Below is a small trained network, with its code and all its weights. Each question gives an input and a class and asks what happens when units are switched off, that is, made to give their printed mean instead of their output.

import numpy as np


def w(rows, s, z=0):
    codes = np.array(rows[::2]) - 128.0
    scale = np.full(codes.shape[1], s)
    scale[-1] = z or s
    return codes * scale


def f(y):
    return y / 2 * (1 + np.tanh(0.7978845608 * (y + 0.044715 * y**3)))


def log_softmax(a):
    a = a - a.max(-1, keepdims=True)
    return a - np.log(np.exp(a).sum(-1, keepdims=True))


def net(x, mask):
    res = np.array(x, float).reshape(1, 6) / 4 @ E
    y = f(res @ A[0][:, :-1].T + A[0][:, -1])
    res = res + np.where(mask, y, B[0][:, -1]) @ B[0][:, :-1]
    return log_softmax(res[-1] @ U[:, :-1].T + U[:, -1])


A, B = {}, {}
E = w([
[197,95,124,147,46],'x0',
[119,103,247,156,101],'x1',
[119,100,122,1,76],'x2',
[125,125,127,129,128],'x3',
[73,185,101,140,39],'x4',
[127,125,130,129,127],'x5',
],0.0098)
A[0] = w([
[95,137,114,56,73,95],'N1',
[82,188,109,147,75,23],'N2',
[130,77,253,152,98,30],'N3',
[219,104,66,153,89,180],'N4',
[70,135,134,165,54,166],'N5',
[210,108,144,159,84,130],'N6',
[172,127,5,113,153,45],'N7',
[115,94,138,47,115,77],'N8',
[98,165,120,186,87,62],'N9',
[153,114,126,105,110,1],'N10',
[156,76,94,174,47,72],'N11',
[128,121,132,44,134,117],'N12',
[143,144,106,194,128,82],'N13',
[55,172,116,110,177,187],'N14',
[208,66,143,125,205,37],'N15',
[113,94,111,84,110,59],'N16',
[149,133,94,224,166,46],'N17',
],0.013,0.0053)
B[0] = w([
[176,153,108,167,158,237],'N1',
[154,89,67,58,134,186],'N2',
[127,181,186,61,140,252],'N3',
[51,123,105,122,158,255],'N4',
[140,127,106,78,123,236],'N5',
[80,132,116,157,152,229],'N6',
[107,191,248,39,92,231],'N7',
[146,169,96,212,129,221],'N8',
[178,124,80,139,106,183],'N9',
[143,127,175,178,186,127],'N10',
[90,74,127,142,204,217],'N11',
[132,138,131,212,134,221],'N12',
[177,174,128,144,138,176],'N13',
[72,82,113,133,162,248],'N14',
[181,65,36,75,103,220],'N15',
[164,155,123,182,124,166],'N16',
[165,170,159,205,129,211],'N17',
],0.013,0.007)
U = w([
[240,185,153,212,94,94],'0',
[128,192,248,2,81,100],'1',
[240,46,53,23,63,120],'2',
[109,89,160,112,78,248],'3',
[3,49,156,133,181,80],'4',
],0.0079,0.014)

Each question gives the input, the list of numbers given to net, and the class t.
The units are the neurons (one row each of A and B). Each row of codes is followed by its name. A weight is (code - 128) times the scale printed after its matrix; where a second scale follows, it is the last column's (A, B and U).
mask holds one flag per neuron, in row order. A switched-off neuron (its flag False) gives its mean, the last column of its row in B, instead of its output. The means were averaged over made-up inputs and are rounded, as every weight is.
A unit's drop is (log p(t) with every unit on - log p(t) with that unit switched off) / (log p(t) with every unit on - log p(t) with every unit switched off).
The circuit of an input: a set's keep is (log p(t) with only the set's units on - log p(t) with every unit switched off) / (log p(t) with every unit on - log p(t) with every unit switched off). Starting from the 12 units with the biggest drops (on a tie, the unit counted first), units are removed one at a time, each time the one whose removal leaves the highest keep (on an exact tie, the one counted first), for as long as the keep stays at least 0.8.
circuit, biggest first: the units of the circuit, biggest drop first
top k neurons: the k neurons with the biggest drops, biggest first
drop of u: that unit's drop, to one decimal
input [-4,1,-4,5,-8,4], class 2: circuit, biggest first -> N15
input [7,-8,8,-6,7,-3], class 0: top 3 neurons -> N1; N8; N16
input [6,0,-1,4,4,-4], class 4: circuit, biggest first -> N11; N4
input [6,5,-6,2,8,6], class 2: circuit, biggest first -> N2; N5
input [4,-8,8,7,-4,5], class 0: top 2 neurons -> N8; N12
input [2,-7,3,-1,5,-2], class 1: top 2 neurons -> N7; N15
input [5,-2,7,7,5,7], class 0: circuit, biggest first -> N1; N8
input [-3,6,6,2,-4,7], class 0: circuit, biggest first -> N8; N12
input [-7,3,6,4,-7,-5], class 2: top 2 neurons -> N15; N4
input [5,-4,1,2,-3,-5], class 4: top 2 neurons -> N4; N3
input [8,-1,-7,5,1,7], class 4: top 3 neurons -> N4; N11; N6
input [4,7,7,-3,-6,3], class 0: top 3 neurons -> N8; N12; N7
input [4,5,1,-6,-7,5], class 2: top 2 neurons -> N15; N7
input [4,-5,-7,6,8,-7], class 2: circuit, biggest first -> N2
input [-3,-5,0,5,-1,5], class 1: top 2 neurons -> N7; N11
input [7,8,3,0,-7,-4], class 1: top 2 neurons -> N3; N14
input [2,-7,-4,-5,3,-7], class 1: drop of N17 -> 0.0
input [-5,-7,-3,-6,6,3], class 1: drop of N15 -> 0.2
input [-7,3,-8,-6,1,5], class 0: drop of N13 -> 0.1
input [2,-6,-3,3,-6,-3], class 1: circuit, biggest first -> N7
